Here is a tiny trained network, its code and every weight. The questions are about switching its units off for an input and a class, where a switched-off unit gives its printed mean instead of its output.

import numpy as np


def w(rows, s, z=0):
    codes = np.array(rows[::2]) - 128.0
    scale = np.full(codes.shape[1], s)
    scale[-1] = z or s
    return codes * scale


def f(y):
    return np.maximum(y, 0)


def log_softmax(a):
    a = a - a.max(-1, keepdims=True)
    return a - np.log(np.exp(a).sum(-1, keepdims=True))


def net(x, mask):
    res = np.array(x, float).reshape(1, 6) / 4 @ E
    y = f(res @ A[0][:, :-1].T + A[0][:, -1])
    res = res + np.where(mask, y, B[0][:, -1]) @ B[0][:, :-1]
    return log_softmax(res[-1] @ U[:, :-1].T + U[:, -1])


A, B = {}, {}
E = w([
[174,248,126,109,103,154,99,92],'x0',
[129,80,114,33,65,110,62,125],'x1',
[136,178,154,102,136,84,115,243],'x2',
[157,111,53,115,209,175,75,151],'x3',
[147,105,250,111,185,162,94,115],'x4',
[131,124,129,127,121,138,131,133],'x5',
],0.011)
A[0] = w([
[108,177,96,194,140,129,170,145,116],'n1',
[166,174,143,120,120,156,112,79,31],'n2',
[135,140,109,139,175,154,89,170,116],'n3',
[120,143,49,138,100,120,143,134,73],'n4',
[155,98,139,74,99,134,133,133,25],'n5',
[69,79,109,136,133,118,155,116,90],'n6',
[163,91,146,143,133,126,119,52,44],'n7',
[124,67,137,112,142,98,143,172,107],'n8',
[131,46,132,124,136,123,162,143,60],'n9',
[134,105,214,74,183,149,108,103,63],'n10',
[122,85,138,154,111,123,139,157,2],'n11',
[116,89,77,59,79,114,78,123,114],'n12',
[116,95,94,128,114,190,159,23,95],'n13',
[150,117,166,161,62,111,138,123,70],'n14',
[142,117,126,144,171,159,76,137,94],'n15',
[122,133,137,141,172,162,176,119,105],'n16',
[143,119,73,93,174,144,83,127,80],'n17',
[118,104,112,71,89,104,90,104,43],'n18',
[88,166,187,79,115,80,173,73,113],'n19',
[126,140,162,138,100,69,137,148,100],'n20',
[132,141,126,57,104,153,135,123,93],'n21',
[114,126,71,87,99,107,133,131,103],'n22',
[112,110,152,108,117,115,81,113,151],'n23',
[98,126,132,128,93,113,149,89,81],'n24',
[174,106,182,125,135,153,102,125,27],'n25',
[144,198,95,104,91,152,148,103,65],'n26',
[180,176,165,86,145,150,119,94,112],'n27',
[156,155,152,100,139,86,138,246,67],'n28',
[68,70,152,141,172,136,149,146,87],'n29',
[89,133,165,122,104,113,155,127,52],'n30',
],0.013,0.0057)
B[0] = w([
[108,164,245,158,118,127,175,64,225],'n1',
[112,154,65,128,142,53,64,97,188],'n2',
[133,130,89,70,135,184,182,112,201],'n3',
[14,32,128,168,88,120,105,224,205],'n4',
[148,207,171,192,163,125,158,118,155],'n5',
[122,159,85,124,137,69,59,75,182],'n6',
[146,89,147,61,180,22,128,171,184],'n7',
[141,186,80,142,90,148,59,33,183],'n8',
[134,222,90,142,149,123,45,103,178],'n9',
[14,68,134,228,11,93,141,241,221],'n10',
[117,178,65,166,148,122,65,95,144],'n11',
[127,175,184,162,211,135,182,79,229],'n12',
[248,55,175,52,170,18,130,214,249],'n13',
[151,154,65,92,196,212,156,176,176],'n14',
[79,121,93,109,159,161,161,136,189],'n15',
[134,154,206,155,179,145,188,76,187],'n16',
[121,163,71,55,161,186,212,184,210],'n17',
[162,196,199,174,182,148,171,100,185],'n18',
[103,140,58,79,197,218,145,166,216],'n19',
[113,114,77,45,146,189,154,156,183],'n20',
[155,145,157,194,155,120,167,56,172],'n21',
[52,103,181,219,34,103,146,160,192],'n22',
[114,187,196,146,136,171,194,88,179],'n23',
[154,94,49,103,177,136,149,190,169],'n24',
[65,104,116,191,113,83,133,235,171],'n25',
[82,183,73,135,118,52,31,107,210],'n26',
[73,179,59,140,88,89,80,48,214],'n27',
[217,58,210,58,188,1,70,144,232],'n28',
[136,227,70,134,118,139,65,71,193],'n29',
[121,128,74,94,189,167,142,157,164],'n30',
],0.0068,0.011)
U = w([
[112,156,76,122,124,111,44,85,90],'0',
[175,83,152,65,140,76,106,148,89],'1',
[67,93,119,177,98,124,127,175,100],'2',
[124,148,178,146,146,153,174,81,102],'3',
[119,119,62,56,146,194,158,145,102],'4',
[120,108,120,102,113,141,114,100,251],'5',
[181,99,129,131,88,184,110,117,167],'6',
[240,50,123,136,2,248,82,94,67],'7',
],0.014,0.023)

Each question gives the input, the list of numbers given to net, and the class t.
The units are the neurons (one row each of A and B). Each row of codes is followed by its name. A weight is (code - 128) times the scale printed after its matrix; where a second scale follows, it is the last column's (A, B and U).
mask holds one flag per neuron, in row order. A switched-off neuron (its flag False) gives its mean, the last column of its row in B, instead of its output. The means were averaged over made-up inputs and are rounded, as every weight is.
A unit's drop is (log p(t) with every unit on - log p(t) with that unit switched off) / (log p(t) with every unit on - log p(t) with every unit switched off).
The circuit of an input: a set's keep is (log p(t) with only the set's units on - log p(t) with every unit switched off) / (log p(t) with every unit on - log p(t) with every unit switched off). Starting from the 12 units with the biggest drops (on a tie, the unit counted first), units are removed one at a time, each time the one whose removal leaves the highest keep (on an exact tie, the one counted first), for as long as the keep stays at least 0.8.
circuit, biggest first: the units of the circuit, biggest drop first
unit that matters most: the unit with the biggest drop
top k neurons: the k neurons with the biggest drops, biggest first
drop when u is switched off: that unit's drop, to one decimal
input [-3,-7,-3,7,1,-3], class 3: top neuron : [n16]
input [7,2,0,-6,3,-4], class 0: top 4 neurons : [n27 n2 n26 n17]
input [-1,0,-7,-3,6,-3], class 1: top 2 neurons : [n13 n7]
input [6,-3,7,-2,8,-2], class 2: top 3 neurons : [n10 n13 n25]
input [6,1,2,-2,6,-4], class 0: top 3 neurons : [n27 n2 n4]
input [5,-1,2,-6,-7,-2], class 2: top 2 neurons : [n4 n22]
input [-3,-6,5,8,3,7], class 4: top 4 neurons : [n3 n15 n17 n13]
input [4,2,-2,4,7,3], class 2: top 2 neurons : [n10 n25]
input [-4,1,4,0,-2,-3], class 0: top 2 neurons : [n13 n8]
input [5,6,-5,4,-7,-3], class 2: top 3 neurons : [n4 n22 n28]
input [-7,8,7,-5,-6,4], class 3: circuit, biggest first : [n12 n18]
input [8,7,-2,-1,4,2], class 0: top 4 neurons : [n27 n2 n26 n1]
input [1,0,-1,2,-5,5], class 2: circuit, biggest first : [n4 n22]
input [-6,8,3,7,-7,-4], class 3: unit that matters most : n12
input [-8,3,-6,8,0,8], class 0: top 2 neurons : [n9 n6]
input [1,6,-4,-2,6,5], class 2: top 2 neurons : [n10 n25]
input [-5,8,-8,2,6,-8], class 1: top 3 neurons : [n13 n7 n1]
input [-4,8,-6,8,-7,-6], class 3: top 3 neurons : [n12 n18 n22]
input [-8,6,7,7,-7,7], class 0: drop when n8 is switched off : 1.0
input [5,-2,-4,5,8,3], class 2: drop when n25 is switched off : 0.1
input [-1,3,-8,0,-5,1], class 1: drop when n13 is switched off : 0.7
input [4,-6,2,1,-5,-3], class 3: circuit, biggest first : [n1]
input [-2,1,-6,-7,6,2], class 4: drop when n28 is switched off : 0.4
